Here is a tiny trained network, its code and every weight. The questions are about switching its units off for an input and a class, where a switched-off unit gives its printed mean instead of its output.

import numpy as np


def w(rows, s, z=0):
    codes = np.array(rows[::2]) - 128.0
    scale = np.full(codes.shape[1], s)
    scale[-1] = z or s
    return codes * scale


def norm(h):
    return h / np.sqrt((h * h).mean(-1, keepdims=True) + 1e-5)


def f(y):
    return y / 2 * (1 + np.tanh(0.7978845608 * (y + 0.044715 * y**3)))


def log_softmax(a):
    a = a - a.max(-1, keepdims=True)
    return a - np.log(np.exp(a).sum(-1, keepdims=True))


def net(x, mask):
    res = np.array(x, float).reshape(1, 5) / 4 @ E
    u = 0
    for l in range(3):
        y = f(norm(res) @ A[l][:, :-1].T + A[l][:, -1])
        res = res + np.where(mask[u : u + 11], y, B[l][:, -1]) @ B[l][:, :-1]
        u += 11
    return log_softmax(norm(res)[-1] @ U[:, :-1].T + U[:, -1])


A, B = {}, {}
E = w([
[165,9,132],'x0',
[190,144,2],'x1',
[130,128,127],'x2',
[128,126,127],'x3',
[205,138,209],'x4',
],0.0092)
A[0] = w([
[85,82,102,53],'L0N1',
[211,31,173,47],'L0N2',
[59,4,117,69],'L0N3',
[73,125,105,209],'L0N4',
[19,148,148,155],'L0N5',
[92,255,143,4],'L0N6',
[131,134,162,59],'L0N7',
[166,192,250,59],'L0N8',
[175,98,226,60],'L0N9',
[222,193,166,101],'L0N10',
[178,57,191,30],'L0N11',
],0.0097,0.0037)
B[0] = w([
[132,139,112,128],'L0N1',
[143,95,115,228],'L0N2',
[77,16,154,223],'L0N3',
[2,101,138,207],'L0N4',
[70,119,168,246],'L0N5',
[115,55,134,199],'L0N6',
[134,142,158,117],'L0N7',
[130,100,83,253],'L0N8',
[56,143,150,223],'L0N9',
[78,143,135,197],'L0N10',
[79,113,144,193],'L0N11',
],0.0075,0.0035)
A[1] = w([
[231,218,96,60],'L1N1',
[125,200,219,4],'L1N2',
[214,111,172,136],'L1N3',
[99,159,89,16],'L1N4',
[251,60,200,158],'L1N5',
[93,192,58,115],'L1N6',
[100,87,52,157],'L1N7',
[141,61,178,20],'L1N8',
[239,74,196,128],'L1N9',
[191,96,147,87],'L1N10',
[176,216,115,87],'L1N11',
],0.013,0.0034)
B[1] = w([
[7,48,108,205],'L1N1',
[202,95,132,192],'L1N2',
[84,174,121,170],'L1N3',
[126,151,116,131],'L1N4',
[106,195,98,253],'L1N5',
[119,164,80,212],'L1N6',
[220,127,191,224],'L1N7',
[56,122,126,196],'L1N8',
[94,178,99,223],'L1N9',
[129,176,84,144],'L1N10',
[61,52,94,166],'L1N11',
],0.011,0.0042)
A[2] = w([
[109,148,211,82],'L2N1',
[199,172,197,253],'L2N2',
[159,146,129,5],'L2N3',
[160,175,123,41],'L2N4',
[39,218,248,198],'L2N5',
[154,200,52,111],'L2N6',
[174,19,98,247],'L2N7',
[44,145,142,48],'L2N8',
[119,133,131,38],'L2N9',
[148,162,116,28],'L2N10',
[128,148,134,23],'L2N11',
],0.014,0.0041)
B[2] = w([
[155,123,130,160],'L2N1',
[166,9,52,149],'L2N2',
[88,76,142,118],'L2N3',
[47,88,81,124],'L2N4',
[193,186,130,246],'L2N5',
[144,118,63,162],'L2N6',
[173,144,149,173],'L2N7',
[108,163,195,174],'L2N8',
[85,139,149,120],'L2N9',
[103,136,135,121],'L2N10',
[95,104,174,118],'L2N11',
],0.011,0.013)
U = w([
[120,187,210,172],'0',
[233,87,127,175],'1',
[106,133,52,220],'2',
[2,73,91,1],'3',
[84,26,223,72],'4',
],0.019,0.0041)

Each question gives the input, the list of numbers given to net, and the class t.
The units are the neurons (one row each of A and B). Each row of codes is followed by its name. A weight is (code - 128) times the scale printed after its matrix; where a second scale follows, it is the last column's (A, B and U).
mask holds one flag per neuron, layer by layer. A switched-off neuron (its flag False) gives its mean, the last column of its row in B, instead of its output. The means were averaged over made-up inputs and are rounded, as every weight is.
A unit's drop is (log p(t) with every unit on - log p(t) with that unit switched off) / (log p(t) with every unit on - log p(t) with every unit switched off).
The circuit of an input: a set's keep is (log p(t) with only the set's units on - log p(t) with every unit switched off) / (log p(t) with every unit on - log p(t) with every unit switched off). Starting from the 12 units with the biggest drops (on a tie, the unit counted first), units are removed one at a time, each time the one whose removal leaves the highest keep (on an exact tie, the one counted first), for as long as the keep stays at least 0.8.
units of the circuit, in order: the units of the circuit, biggest drop first
top k neurons: the k neurons with the biggest drops, biggest first
drop when u is switched off: that unit's drop, to one decimal
input [1,6,-5,1,6], class 2: units of the circuit, in order : (L1N5)
input [-4,-5,-2,-4,8], class 1: units of the circuit, in order : (L2N2; L1N2)
input [0,7,7,-2,5], class 3: units of the circuit, in order : (L1N1; L2N5)
input [6,-1,6,7,-3], class 4: top 2 neurons : (L0N3; L2N5)
input [3,1,1,-7,-5], class 1: top 3 neurons : (L1N7; L2N7; L1N1)
input [7,1,-7,-5,5], class 2: units of the circuit, in order : (L1N5; L1N9)
input [0,-5,8,-7,6], class 1: units of the circuit, in order : (L2N2; L1N1)
input [-6,-7,5,8,8], class 1: top 2 neurons : (L2N2; L1N2)
input [-2,0,5,3,-8], class 0: top 3 neurons : (L0N4; L1N7; L0N5)
input [8,5,-6,6,2], class 2: units of the circuit, in order : (L1N5; L1N9; L2N5)
input [0,4,1,2,1], class 3: top 2 neurons : (L1N1; L0N3)
input [5,1,3,-8,-4], class 1: top 2 neurons : (L2N7; L1N7)
input [7,-4,-7,-2,1], class 0: top 2 neurons : (L1N5; L2N2)
input [-4,6,8,-6,7], class 3: units of the circuit, in order : (L1N1)
input [-8,2,3,0,2], class 3: top 2 neurons : (L1N11; L2N5)
input [-8,-7,-4,-5,4], class 1: top 2 neurons : (L2N2; L1N2)
input [-1,1,5,0,3], class 3: top 2 neurons : (L0N8; L0N4)
input [8,-4,6,2,1], class 0: top 2 neurons : (L1N5; L2N2)
input [0,0,-2,-4,-3], class 0: drop when L0N4 is switched off : 0.8
input [7,1,-3,-7,-7], class 1: units of the circuit, in order : (L1N7)
input [6,-2,7,4,1], class 0: drop when L1N1 is switched off : 0.2
input [-3,6,4,8,4], class 3: drop when L1N1 is switched off : 0.4
input [-8,4,-1,0,1], class 3: drop when L1N11 is switched off : 0.3
